Q: [152 142 121 128 141  58 187 140]
S: [152 142 121 128 138  30 115 110]
G: [152 142 121 128  58 163 141 131]
A: [152 142 127 128 138 111  87 186]
[141  58] => Q
at: [128 141  58 187] => Q, 4
where: [186] => A, 8
[152 142 127 128 138 111  87 186] => A

B: [174 142  54 103 142 147  69 122 108 175 132 132  31 205 203 125  73 126
  65  77 146 127 140 139 137 184  54 210 205 120]
M: [165 123 170  78 130 145  67 122 115 166 129 126  52 207 183 109 102 127
  68  87 201 130 121 156 139 148  68 184 195 104]
N: [108 117 153  87 102 141  65 129  98 165 127 148  54 189 209 119  99 128
  25 111 146 115  76  86 128 160  65 201 148  81]
U: [116 117 174  92 142 147  89 135 103 211 122 138  42 152 181 155 117 161
  16  72 143 195 138 115 141 157  52 153 122  54]
T: [166 118 188  54  97 143  72 134 114 166 112 134  79 141 175 113 111 145
  27 106 195 143  95 119 142 125  78 197 143  51]
E: [163  94 166  76  98 160  46 132 101 154 130 134  86 149 196 110 118 140
  25 114 205 147  83 110 174 143  54 193 156  35]
K: [113  91 147  87  97 195  71 124  89 153 103 145  75 138 192  94 115 153
  72 115 195  16 138 143 153 147  44 198 167  53]
J: [111 117 155  88 126 173 185 135  96 172 103 166  59 138 169 100 131 165
  66  43 141 119 124  99 141 140  60 198 146  65]
R: [151 123 166  77 113 144  69 128 112 166 118 140  49 180 192 111  97 134
  50  89 168 125  99 117 133 146  66 195 158  88]
H: [165 123 170  78 130 145  67 122 115 166 129 126  52 207 183 109  80 127
  68  87 201 130 121 156 139 148  68 205 195 104]
C: [162 143 167  71 139 137  67 124 129 158 128 139  46 208 184 101  71 117
  66  87 156  87 116 148 124 144  87 239 199 140]
[174 142  54 103 142 147  69 122 108 175 132 132  31 205 203 125  73 126
  65  77 146 127 140 139 137 184  54 210 205 120] => B
[174 143  54] => E
[ 16  72 143 195 138 115] => U
where: [154] => E, 10
where: [92] => U, 4
[113  91 147  87  97 195  71 124  89 153 103 145  75 138 192  94 115 153
  72 115 195  16 138 143 153 147  44 198 167  53] => K
[102 141  65 129] => N

L: [143 176 148 172 207 156 100 118 108]
F: [109  89 145 176 148 172 150 155 116]
D: [119  51 229 207 202 212 136 168  89]
X: [119  51 206 196 166 208 117 135  74]
[119  51 229 207 202 212 136 168  89] => D
at: [145 176 148 172] => F, 3
where: [206] => X, 3

W: [137 146 114 177  85 153 140 110  91 226  23 133 210 144]
Y: [132 142 129 204  87 158 145 100 109 223  21 138 223 155]
P: [160 111 133 172  85 154 134 109 102 209  58 176 198 132]
where: [21] => Y, 11
where: [110] => W, 8
[160 111 133 172  85 154 134 109 102] => P
[114 177  85 153 140 110  91 226  23 133 210 144] => W

mekur: [ 74 166 115  98 109 137  88]
pifo: [132 127 113 150 138 206 235]
Sifo: [148 109 115 166  91 106 138]
golo: [134  53  65 147 107 144 127]
pini: [148 109 115 166 137  98  37]
fase: [156  96  64 136 161  99  91]
gomum: [161 173 143 163  55 141 182]
koto: [134  89  65 147 107 143 127]
Fef: [ 97 149 159 112  42 149 143]
[166 115  98 109] => mekur
where: [144] => golo, 6
at: [109 115 166 137  98] => pini, 2
[138 206] => pifo
at: [147 107 144] => golo, 4
at: [115 166  91 106 138] => Sifo, 3
[134  53] => golo

vaku: [ 97 164 177 101 157 145 106  52 120 170 155 187 199 163]
Lun: [ 86 185 166  94 184 145  94  30 132 183 156 205 223 166]
nire: [ 90 178 170  97 174 146 181  36 128 178 155 199 215 164]
nar: [ 94 171 173  99 165 145 102  45 124 173 155 193 205 164]
kuge: [ 99 162 177 102 153 146 108  54 119 168 155 185 193 163]
Fulam: [ 88 182 167  95 179 145  96  35 129 181 155 202 217 165]
desiv: [ 93 179 171  98 168 146 101  42 156 175 155 195 207 164]
rosuf: [ 96 167 175 100 161 145 104  48 123 172 155 189 201 163]
where: [182] => Fulam, 2
where: [217] => Fulam, 13
[ 95 179] => Fulam
at: [164 177 101 157] => vaku, 2
at: [145 104  48 123 172 155 189 201] => rosuf, 6

Fegiv: [136  97 111 134 145  67]
Doz: [144 155  88 143  97 118]
sumuk: [ 88  67 155 145 138 115]
Daz: [143 111 134  97 130 116]
Bon: [181 140 119 135 100 163]
Lida: [105 158 111 152 165  82]
sura: [143 111 134  97 130 138]
kozog: [120  76 100  97 130 107]
at: [ 76 100  97] => kozog, 2
where: [163] => Bon, 6
at: [119 135 100] => Bon, 3
[ 88 143  97 118] => Doz
[143 111 134  97 130 116] => Daz
at: [138 115] => sumuk, 5
where: [105] => Lida, 1

Ravil: [170 162 106 144  59  54 134  58 140  60 172 157  56 147 171  58 106]
mezi: [144  66 139 141 154 153 155 152 143 150 119 119 153 136 145 151 156]
Favod: [ 80 178 102  83 118 113  80 113  84 136 163 111 117  87  76 114 117]
tulit: [ 80 162 102  83 118 113  80 113  84 115 122 111 117  87  76  58 117]
zibo: [136 128 167 205 131 135 213 138 200 136 163 129 132 195 141 135 131]
fafo: [144  66 139 141 154 153 137 152 143 150  90 162 126  94 172 128 123]
beso: [120 154 141 153 120 121 157 123 151 123 146 131 120 153 123 122 118]
zegim: [130 195  93  76 121 125  83 121  74 127  90 168 125  79 192 127 127]
where: [94] => fafo, 14
at: [117  87  76 114] => Favod, 13
at: [117  87  76 114 117] => Favod, 13
[136 128 167 205 131 135 213 138 200 136 163 129 132 195 141 135 131] => zibo
[132 195] => zibo
[135 213 138 200 136 163] => zibo
[ 80 178 102  83 118 113  80 113  84 136 163 111 117  87  76 114 117] => Favod

bolu: [149 106  94 161]
ledi: [149  94 107 190]
pelam: [149 106  94 193]
[149 106  94 193] => pelam
at: [106  94 193] => pelam, 2
[149 106  94 161] => bolu
where: [107] => ledi, 3
[149  94] => ledi

